Below are the code and all the weights of a small trained network. Each question names an input and a target symbol and asks about switching units off, where a switched-off unit gives its printed mean instead of its output.

import numpy as np


def w(rows, s, z=0):
    codes = np.array(rows[::2]) - 128.0
    scale = np.full(codes.shape[1], s)
    scale[-1] = z or s
    return codes * scale


def f(y):
    return y / 2 * (1 + np.tanh(0.7978845608 * (y + 0.044715 * y**3)))


def softmax(a):
    e = np.exp(a - a.max(-1, keepdims=True))
    return e / e.sum(-1, keepdims=True)


def log_softmax(a):
    a = a - a.max(-1, keepdims=True)
    return a - np.log(np.exp(a).sum(-1, keepdims=True))


def net(x, mask):
    ids = ['αβγδεηλμξτφψω'.index(c) for c in x.split()]
    T = len(ids)
    res = E[ids] + P[:T]
    u = 0
    for l in range(2):
        q, k, v = (res @ M[l].T for M in (Q, K, V))
        z = softmax(np.where(np.tri(T) > 0, q @ k.T / 2**0.5, -1e9)) @ v
        res = res + np.where(mask[u], z, O[l][:, -1]) @ O[l][:, :-1]
        u += 1
        y = f(res @ A[l][:, :-1].T + A[l][:, -1])
        res = res + np.where(mask[u : u + 16], y, B[l][:, -1]) @ B[l][:, :-1]
        u += 16
    return log_softmax(res[-1] @ U[:, :-1].T + U[:, -1])


Q, K, V, O, A, B = {}, {}, {}, {}, {}, {}
E = w([
[176,20,142,94,100],'α',
[205,109,169,79,76],'β',
[160,83,139,93,136],'γ',
[190,111,113,98,130],'δ',
[87,160,172,114,196],'ε',
[36,149,84,151,103],'η',
[143,253,195,118,166],'λ',
[78,124,139,99,156],'μ',
[234,130,135,239,192],'ξ',
[92,145,66,211,128],'τ',
[228,135,186,187,139],'φ',
[84,85,102,20,100],'ψ',
[84,179,100,185,169],'ω',
],0.015)
P = w([
[106,126,175,133,146],'0',
[147,164,120,167,3],'1',
[101,146,138,72,154],'2',
[152,167,105,153,22],'3',
[106,140,115,51,173],'4',
[155,170,93,136,23],'5',
[126,100,127,71,194],'6',
],0.012)
Q[0] = w([
[128,254,25,116,178],'L0H0',
[183,255,48,6,105],'L0H0',
],0.0071)
K[0] = w([
[82,171,26,117,169],'L0H0',
[200,157,35,1,193],'L0H0',
],0.0096)
V[0] = w([
[107,90,166,163,117],'L0H0',
[173,215,2,43,161],'L0H0',
],0.0073)
O[0] = w([
[125,128,120,124,128,78],'L0H0',
[170,37,191,255,143,254],'L0H0',
],0.0091,0.0032)
A[0] = w([
[26,86,151,115,182,74],'L0N0',
[154,181,155,104,221,35],'L0N1',
[130,129,111,155,158,39],'L0N2',
[135,169,103,196,101,54],'L0N3',
[149,92,73,137,76,169],'L0N4',
[94,147,141,154,82,55],'L0N5',
[135,104,142,148,129,254],'L0N6',
[146,113,153,142,112,67],'L0N7',
[46,87,6,120,205,74],'L0N8',
[234,142,174,46,172,72],'L0N9',
[144,154,178,207,18,149],'L0N10',
[135,110,166,127,49,61],'L0N11',
[179,131,117,138,86,194],'L0N12',
[117,163,90,154,147,39],'L0N13',
[86,125,154,88,250,29],'L0N14',
[123,171,174,152,185,201],'L0N15',
],0.011,0.0032)
B[0] = w([
[86,184,244,139,172,230],'L0N0',
[165,127,18,171,144,169],'L0N1',
[123,110,181,169,98,108],'L0N2',
[168,104,174,117,85,148],'L0N3',
[79,171,141,122,186,211],'L0N4',
[171,137,140,118,146,132],'L0N5',
[60,111,80,61,124,192],'L0N6',
[129,124,125,156,87,125],'L0N7',
[101,36,163,240,109,184],'L0N8',
[142,4,109,214,91,191],'L0N9',
[86,129,93,49,181,255],'L0N10',
[169,158,136,209,154,184],'L0N11',
[54,175,118,106,104,195],'L0N12',
[157,117,168,178,95,112],'L0N13',
[131,191,188,77,236,233],'L0N14',
[38,127,37,142,164,187],'L0N15',
],0.012,0.0049)
Q[1] = w([
[53,95,28,4,232],'L1H0',
[70,94,120,80,125],'L1H0',
],0.021)
K[1] = w([
[152,1,153,180,238],'L1H0',
[103,50,156,93,156],'L1H0',
],0.019)
V[1] = w([
[155,50,147,88,93],'L1H0',
[91,125,8,184,89],'L1H0',
],0.012)
O[1] = w([
[147,252,131,68,67,71],'L1H0',
[197,111,208,154,169,8],'L1H0',
],0.011,0.015)
A[1] = w([
[146,158,77,143,200,129],'L1N0',
[126,58,186,59,91,107],'L1N1',
[143,146,36,160,57,55],'L1N2',
[120,78,130,187,116,24],'L1N3',
[146,80,186,118,152,195],'L1N4',
[120,120,71,64,111,168],'L1N5',
[86,159,148,137,187,88],'L1N6',
[123,45,116,167,38,133],'L1N7',
[101,102,78,138,153,100],'L1N8',
[122,190,110,137,122,118],'L1N9',
[214,167,66,208,110,117],'L1N10',
[167,143,174,153,154,128],'L1N11',
[99,145,252,65,177,122],'L1N12',
[157,98,83,110,117,254],'L1N13',
[163,105,108,71,196,33],'L1N14',
[195,151,102,107,85,69],'L1N15',
],0.012,0.0084)
B[1] = w([
[122,128,181,104,125,185],'L1N0',
[156,207,131,170,95,144],'L1N1',
[2,69,104,93,111,171],'L1N2',
[51,180,161,231,137,181],'L1N3',
[166,102,35,48,124,188],'L1N4',
[186,128,169,193,163,252],'L1N5',
[125,181,63,34,119,199],'L1N6',
[116,140,109,63,64,159],'L1N7',
[203,109,167,156,94,244],'L1N8',
[145,146,87,174,138,168],'L1N9',
[92,53,216,72,130,141],'L1N10',
[88,155,114,182,74,157],'L1N11',
[84,90,189,113,113,178],'L1N12',
[173,149,166,79,193,175],'L1N13',
[155,209,87,198,53,158],'L1N14',
[233,117,60,185,58,134],'L1N15',
],0.014,0.02)
U = w([
[135,45,151,95,131,147],'α',
[80,124,188,96,73,45],'β',
[194,90,104,99,155,255],'γ',
[138,116,134,100,56,99],'δ',
[109,100,102,157,207,175],'ε',
[113,114,177,40,172,170],'η',
[164,143,104,181,128,50],'λ',
[95,218,255,136,129,154],'μ',
[146,186,87,107,162,160],'ξ',
[118,120,112,159,71,67],'τ',
[172,167,155,149,100,70],'φ',
[152,91,185,179,110,137],'ψ',
[183,131,165,134,242,155],'ω',
],0.0091,0.0048)

Each question gives the input, a string of symbols that net reads in full, and the target symbol t.
The units are the heads (2 rows each of Q, K, V and O) and the neurons (one row each of A and B). Each row of codes is followed by its name. A weight is (code - 128) times the scale printed after its matrix; where a second scale follows, it is the last column's (O, A, B and U).
mask holds one flag per unit, layer by layer, with each layer's heads first. A switched-off unit (its flag False) gives its mean, the last column of its rows in O or B, instead of its output. The means were averaged over made-up inputs and are rounded, as every weight is.
A unit's drop is (log p(t) with every unit on - log p(t) with that unit switched off) / (log p(t) with every unit on - log p(t) with every unit switched off).
The circuit of an input: a set's keep is (log p(t) with only the set's units on - log p(t) with every unit switched off) / (log p(t) with every unit on - log p(t) with every unit switched off). Starting from the 12 units with the biggest drops (on a tie, the unit counted first), units are removed one at a time, each time the one whose removal leaves the highest keep (on an exact tie, the one counted first), for as long as the keep stays at least 0.8.
circuit, biggest first: the units of the circuit, biggest drop first
unit that matters most: the unit with the biggest drop
top k neurons: the k neurons with the biggest drops, biggest first
k most important neurons of layer l: the k neurons of layer l with the biggest drops, biggest first
input ψ ψ μ λ δ μ α, target φ: 2 most important neurons of layer 0 -> [L0N9 L0N15]
input ξ ψ ψ ε μ, target η: circuit, biggest first -> [L1N6 L0N14 L1N0]
input δ ε μ ξ, target α: unit that matters most -> L0N8
input δ δ δ, target γ: circuit, biggest first -> [L1N3 L0N0]
input ψ ψ ψ ξ, target ε: top 2 neurons -> [L1N2 L0N10]
input ψ η ψ δ ε ε γ, target ω: 2 most important neurons of layer 0 -> [L0N9 L0N14]
input ψ ξ ψ β, target ε: top 4 neurons -> [L0N10 L1N2 L0N0 L1N5]
input μ ψ η λ η ε, target ω: circuit, biggest first -> [L0N8 L1H0]
input δ δ ψ δ ξ, target ψ: circuit, biggest first -> [L1H0 L1N11 L0N1 L0N9]
input ψ ε α ψ η τ ψ, target μ: circuit, biggest first -> [L1H0 L1N4]
input ε γ μ ψ, target α: top 2 neurons -> [L0N14 L0N8]
input ψ ψ η δ, target ω: 2 most important neurons of layer 0 -> [L0N8 L0N0]
input λ ψ ψ μ, target ε: top 4 neurons -> [L1N2 L0N8 L0N0 L1N5]
input ξ ε ψ δ γ ξ, target ξ: 2 most important neurons of layer 0 -> [L0N9 L0N10]
input τ μ ε γ, target ψ: unit that matters most -> L0N14
input ψ ξ ε δ ε β, target ψ: top 3 neurons -> [L0N14 L0N0 L0N10]
input ψ τ ε ε ψ α ξ, target ψ: top 4 neurons -> [L1N10 L1N11 L1N3 L1N4]
input ψ ψ ψ μ μ η, target α: 3 most important neurons of layer 0 -> [L0N14 L0N0 L0N10]
input ε δ ε ξ δ μ, target μ: top 2 neurons -> [L0N9 L1N4]
input ε λ ω, target ε: 3 most important neurons of layer 0 -> [L0N8 L0N15 L0N10]
input ε τ ε δ ε ψ δ, target γ: unit that matters most -> L0N9
input α μ β μ, target φ: top 2 neurons -> [L1N15 L0N9]
input γ ε μ, target η: top 3 neurons -> [L1N6 L0N8 L1N3]
input ε ψ ξ ε, target δ: top 3 neurons -> [L1N4 L0N9 L1N11]
input ε η ψ β ε ψ, target ψ: top 3 neurons -> [L0N14 L0N0 L0N15]
input η ψ ψ ψ ψ ε λ, target λ: 2 most important neurons of layer 0 -> [L0N9 L0N15]
